Below are the code and all the weights of a small trained network. Each question names an input and a class and asks about switching units off, where a switched-off unit gives its printed mean instead of its output.

import numpy as np


def w(rows, s, z=0):
    codes = np.array(rows[::2]) - 128.0
    scale = np.full(codes.shape[1], s)
    scale[-1] = z or s
    return codes * scale


def norm(h):
    return h / np.sqrt((h * h).mean(-1, keepdims=True) + 1e-5)


def f(y):
    return y / 2 * (1 + np.tanh(0.7978845608 * (y + 0.044715 * y**3)))


def log_softmax(a):
    a = a - a.max(-1, keepdims=True)
    return a - np.log(np.exp(a).sum(-1, keepdims=True))


def net(x, mask):
    res = np.array(x, float).reshape(1, 4) / 4 @ E
    u = 0
    for l in range(2):
        y = f(norm(res) @ A[l][:, :-1].T + A[l][:, -1])
        res = res + np.where(mask[u : u + 16], y, B[l][:, -1]) @ B[l][:, :-1]
        u += 16
    return log_softmax(norm(res)[-1] @ U[:, :-1].T + U[:, -1])


A, B = {}, {}
E = w([
[224,10,148,74,229,96,45,202,121],'x0',
[121,127,127,123,142,134,131,117,120],'x1',
[141,83,12,217,103,253,45,142,61],'x2',
[28,208,84,58,172,182,48,195,220],'x3',
],0.0005)
A[0] = w([
[224,45,171,248,102,56,213,46,38,80],'0.n0',
[108,85,26,189,77,233,56,163,31,121],'0.n1',
[129,137,174,42,123,94,152,141,106,104],'0.n2',
[72,225,145,172,39,182,182,46,149,6],'0.n3',
[81,220,139,159,38,187,181,49,144,4],'0.n4',
[96,176,228,29,143,8,214,133,170,152],'0.n5',
[71,225,144,168,39,182,182,47,144,2],'0.n6',
[106,158,197,52,137,32,180,143,153,123],'0.n7',
[30,195,66,85,217,164,66,186,230,35],'0.n8',
[75,214,142,154,34,184,179,51,142,2],'0.n9',
[118,84,18,192,72,229,57,163,45,116],'0.n10',
[27,198,67,84,218,167,68,190,233,38],'0.n11',
[219,29,169,56,209,130,45,187,125,73],'0.n12',
[139,123,144,125,136,146,103,133,148,102],'0.n13',
[225,23,169,46,208,128,40,191,125,87],'0.n14',
[169,94,154,212,113,102,161,72,90,60],'0.n15',
],0.0018,0.0011)
B[0] = w([
[118,184,163,3,47,207,54,179,103,202],'0.n0',
[164,177,210,155,189,106,133,74,218,216],'0.n1',
[141,96,100,172,128,172,102,132,124,139],'0.n2',
[95,77,83,127,172,67,148,197,97,171],'0.n3',
[100,79,82,120,169,60,159,183,102,163],'0.n4',
[191,141,141,227,195,214,60,66,188,254],'0.n5',
[97,83,78,128,170,67,152,194,100,169],'0.n6',
[157,128,125,190,163,193,80,101,136,191],'0.n7',
[184,104,181,88,48,145,131,127,49,213],'0.n8',
[102,78,84,130,169,68,153,187,100,160],'0.n9',
[157,176,213,155,196,118,139,67,207,215],'0.n10',
[190,108,184,83,45,148,124,132,43,219],'0.n11',
[29,144,57,156,130,62,223,160,93,195],'0.n12',
[129,158,137,132,122,116,183,98,110,122],'0.n13',
[22,131,39,169,135,55,217,170,90,209],'0.n14',
[107,156,128,73,126,137,91,154,148,125],'0.n15',
],0.0015)
A[1] = w([
[147,132,135,213,201,123,131,68,214,72],'1.n0',
[162,137,184,156,177,76,144,107,187,5],'1.n1',
[138,117,131,14,20,172,96,176,84,66],'1.n2',
[165,91,125,193,188,175,92,61,189,39],'1.n3',
[55,78,24,135,126,33,186,182,70,65],'1.n4',
[120,156,154,38,44,190,79,149,132,72],'1.n5',
[179,98,119,167,151,202,90,87,161,59],'1.n6',
[197,128,167,41,3,142,98,98,65,57],'1.n7',
[55,92,15,154,154,25,186,181,86,60],'1.n8',
[210,126,209,100,134,189,27,65,188,121],'1.n9',
[96,148,88,172,183,99,146,113,150,48],'1.n10',
[142,124,146,177,188,118,136,104,183,24],'1.n11',
[161,45,116,132,160,158,115,98,140,49],'1.n12',
[159,129,163,24,10,173,86,142,88,75],'1.n13',
[87,97,36,154,175,33,161,168,100,50],'1.n14',
[159,125,123,217,206,150,102,48,215,61],'1.n15',
],0.0024,0.0013)
B[1] = w([
[226,105,221,117,111,147,27,57,175,200],'1.n0',
[137,118,104,161,115,177,66,83,121,136],'1.n1',
[219,68,198,102,70,192,75,69,132,172],'1.n2',
[157,172,194,128,147,93,108,57,204,170],'1.n3',
[28,192,23,182,175,55,227,172,102,213],'1.n4',
[174,61,145,116,88,123,135,151,54,162],'1.n5',
[96,169,141,121,194,45,143,107,168,150],'1.n6',
[127,46,144,31,76,210,65,200,118,185],'1.n7',
[19,159,22,152,128,70,241,194,54,222],'1.n8',
[34,177,2,190,171,44,235,159,114,253],'1.n9',
[157,106,142,77,77,136,142,155,118,141],'1.n10',
[151,108,122,130,108,129,91,110,123,142],'1.n11',
[120,167,162,112,110,137,161,106,142,107],'1.n12',
[159,19,173,22,35,219,72,167,91,189],'1.n13',
[48,158,56,129,96,151,203,172,76,182],'1.n14',
[228,138,227,113,155,127,29,35,222,212],'1.n15',
],0.0019,0.0022)
U = w([
[250,244,249,243,247,51,7,3,251,235],'0',
[4,228,4,231,198,9,252,252,15,166],'1',
[227,5,224,6,5,250,19,241,4,2],'2',
],0.0036,0.0013)

Each question gives the input, the list of numbers given to net, and the class t.
The units are the neurons (one row each of A and B). Each row of codes is followed by its name. A weight is (code - 128) times the scale printed after its matrix; where a second scale follows, it is the last column's (A, B and U).
mask holds one flag per neuron, layer by layer. A switched-off neuron (its flag False) gives its mean, the last column of its row in B, instead of its output. The means were averaged over made-up inputs and are rounded, as every weight is.
A unit's drop is (log p(t) with every unit on - log p(t) with that unit switched off) / (log p(t) with every unit on - log p(t) with every unit switched off).
The circuit of an input: a set's keep is (log p(t) with only the set's units on - log p(t) with every unit switched off) / (log p(t) with every unit on - log p(t) with every unit switched off). Starting from the 12 units with the biggest drops (on a tie, the unit counted first), units are removed one at a time, each time the one whose removal leaves the highest keep (on an exact tie, the one counted first), for as long as the keep stays at least 0.8.
circuit, biggest first: the units of the circuit, biggest drop first
k most important neurons: the k neurons with the biggest drops, biggest first
k most important neurons of layer l: the k neurons of layer l with the biggest drops, biggest first
drop when u is switched off: that unit's drop, to one decimal
input [7,3,3,-7], class 1: 2 most important neurons of layer 0	(0.n14; 0.n12)
input [8,1,7,1], class 1: circuit, biggest first	(0.n14)
input [7,-3,5,-1], class 1: 3 most important neurons of layer 0	(0.n14; 0.n12; 0.n5)
input [4,3,4,5], class 2: 4 most important neurons	(0.n5; 0.n8; 0.n11; 0.n7)
input [-5,-4,-8,8], class 0: 2 most important neurons of layer 1	(1.n8; 1.n4)
input [6,-2,3,-6], class 1: 2 most important neurons	(0.n12; 0.n14)
input [-7,-8,-4,-8], class 2: 2 most important neurons	(0.n0; 0.n14)
input [5,-4,-5,7], class 2: 4 most important neurons	(0.n11; 0.n8; 0.n10; 0.n1)
input [8,8,6,-1], class 1: 3 most important neurons of layer 0	(0.n14; 0.n12; 0.n5)
input [7,-7,3,-6], class 1: 2 most important neurons	(0.n14; 0.n12)
input [1,2,-5,4], class 0: 2 most important neurons of layer 0	(0.n5; 0.n0)
input [3,-8,-4,1], class 0: drop when 0.n5 is switched off	3.0
input [-3,-5,-7,-4], class 0: drop when 0.n5 is switched off	2.5
input [6,-5,-3,-8], class 2: circuit, biggest first	(0.n0)
input [0,7,6,-5], class 0: drop when 0.n1 is switched off	1.6
input [7,7,7,-4], class 0: drop when 0.n4 is switched off	1.1
